Here is a tiny trained network, its code and every weight. The questions are about switching its units off for an input and a class, where a switched-off unit gives its printed mean instead of its output.

import numpy as np


def w(rows, s, z=0):
    codes = np.array(rows[::2]) - 128.0
    scale = np.full(codes.shape[1], s)
    scale[-1] = z or s
    return codes * scale


def f(y):
    return y / 2 * (1 + np.tanh(0.7978845608 * (y + 0.044715 * y**3)))


def log_softmax(a):
    a = a - a.max(-1, keepdims=True)
    return a - np.log(np.exp(a).sum(-1, keepdims=True))


def net(x, mask):
    res = np.array(x, float).reshape(1, 4) / 4 @ E
    y = f(res @ A[0][:, :-1].T + A[0][:, -1])
    res = res + np.where(mask, y, B[0][:, -1]) @ B[0][:, :-1]
    return log_softmax(res[-1] @ U[:, :-1].T + U[:, -1])


A, B = {}, {}
E = w([
[57,154,108,68,78,57,163],'x0',
[101,26,146,33,146,161,115],'x1',
[119,203,104,64,154,124,23],'x2',
[171,171,118,92,1,238,142],'x3',
],0.009)
A[0] = w([
[84,12,153,23,153,145,124,11],'neuron 1',
[131,176,76,65,136,160,3,210],'neuron 2',
[36,173,111,75,58,91,191,179],'neuron 3',
[147,82,170,150,117,131,218,61],'neuron 4',
[127,72,109,170,127,125,205,67],'neuron 5',
[132,80,114,153,134,132,206,41],'neuron 6',
[86,113,148,155,189,58,123,85],'neuron 7',
[105,105,112,145,220,58,91,6],'neuron 8',
[118,187,118,69,192,117,2,77],'neuron 9',
[38,137,86,71,108,25,173,104],'neuron 10',
[169,112,129,165,196,192,108,108],'neuron 11',
[187,95,184,179,174,164,60,66],'neuron 12',
[98,102,177,146,206,82,105,44],'neuron 13',
[170,217,101,209,114,45,160,47],'neuron 14',
[76,103,174,192,200,68,120,104],'neuron 15',
],0.008,0.0023)
B[0] = w([
[243,60,194,144,159,103,36,235],'neuron 1',
[145,77,150,172,69,83,212,254],'neuron 2',
[139,60,75,216,141,184,108,220],'neuron 3',
[131,143,154,168,78,52,173,189],'neuron 4',
[139,125,127,127,127,48,194,179],'neuron 5',
[141,153,127,144,120,76,165,166],'neuron 6',
[93,143,165,117,37,220,151,207],'neuron 7',
[108,149,156,116,73,167,150,222],'neuron 8',
[138,138,133,177,95,47,200,248],'neuron 9',
[102,84,61,209,215,170,133,218],'neuron 10',
[99,89,61,187,170,150,152,202],'neuron 11',
[87,64,51,231,191,136,150,213],'neuron 12',
[117,137,157,120,43,181,119,207],'neuron 13',
[249,19,216,112,158,124,1,223],'neuron 14',
[134,121,133,123,70,163,141,229],'neuron 15',
],0.0081,0.007)
U = w([
[122,138,133,150,103,5,203,123],'0',
[121,147,143,128,46,250,139,162],'1',
[184,107,168,139,155,100,29,153],'2',
[85,117,42,185,189,173,138,148],'3',
[102,141,108,109,150,126,134,254],'4',
[87,173,116,96,177,115,113,46],'5',
[85,185,121,112,162,125,99,41],'6',
[91,187,124,86,162,116,110,43],'7',
],0.012,0.0044)

Each question gives the input, the list of numbers given to net, and the class t.
The units are the neurons (one row each of A and B). Each row of codes is followed by its name. A weight is (code - 128) times the scale printed after its matrix; where a second scale follows, it is the last column's (A, B and U).
mask holds one flag per neuron, in row order. A switched-off neuron (its flag False) gives its mean, the last column of its row in B, instead of its output. The means were averaged over made-up inputs and are rounded, as every weight is.
A unit's drop is (log p(t) with every unit on - log p(t) with that unit switched off) / (log p(t) with every unit on - log p(t) with every unit switched off).
The circuit of an input: a set's keep is (log p(t) with only the set's units on - log p(t) with every unit switched off) / (log p(t) with every unit on - log p(t) with every unit switched off). Starting from the 12 units with the biggest drops (on a tie, the unit counted first), units are removed one at a time, each time the one whose removal leaves the highest keep (on an exact tie, the one counted first), for as long as the keep stays at least 0.8.
units of the circuit, in order: the units of the circuit, biggest drop first
unit that matters most: the unit with the biggest drop
k most important neurons: the k neurons with the biggest drops, biggest first
drop of u: that unit's drop, to one decimal
input [-5,6,8,5], class 0: unit that matters most : neuron 2
input [-7,5,5,-5], class 3: 4 most important neurons : (neuron 12; neuron 11; neuron 14; neuron 4)
input [-2,5,5,-1], class 0: units of the circuit, in order : (neuron 9; neuron 2)
input [-1,5,7,-8], class 1: 3 most important neurons : (neuron 7; neuron 13; neuron 8)
input [2,2,5,-4], class 0: 3 most important neurons : (neuron 9; neuron 2; neuron 14)
input [-6,-5,-7,7], class 0: 2 most important neurons : (neuron 4; neuron 5)
input [-8,-2,-5,-8], class 1: 4 most important neurons : (neuron 7; neuron 13; neuron 15; neuron 8)
input [3,-2,5,-7], class 1: units of the circuit, in order : (neuron 7; neuron 8)
input [-8,7,-1,2], class 3: 3 most important neurons : (neuron 12; neuron 11; neuron 14)
input [-8,6,1,5], class 3: 3 most important neurons : (neuron 12; neuron 11; neuron 14)
input [7,-6,5,6], class 3: units of the circuit, in order : (neuron 3; neuron 10)
input [4,-2,8,8], class 0: units of the circuit, in order : (neuron 2; neuron 9)
input [-8,7,-3,5], class 3: units of the circuit, in order : (neuron 12; neuron 11)
input [4,1,8,-2], class 0: units of the circuit, in order : (neuron 9)
input [5,8,8,8], class 0: 3 most important neurons : (neuron 2; neuron 9; neuron 14)
input [4,-2,-2,3], class 3: units of the circuit, in order : (neuron 3; neuron 7; neuron 2)
input [2,7,7,3], class 0: 2 most important neurons : (neuron 2; neuron 9)
input [0,6,-6,2], class 0: 3 most important neurons : (neuron 14; neuron 4; neuron 5)
input [-1,-3,-2,-4], class 1: 2 most important neurons : (neuron 1; neuron 7)
input [8,-4,0,-6], class 3: unit that matters most : neuron 10
input [-7,-8,2,7], class 2: 2 most important neurons : (neuron 14; neuron 7)
input [5,4,-6,-7], class 1: units of the circuit, in order : (neuron 7; neuron 13)
input [-2,8,8,-7], class 0: drop of neuron 9 : 1.3
input [-4,-1,4,-6], class 1: drop of neuron 8 : 0.1
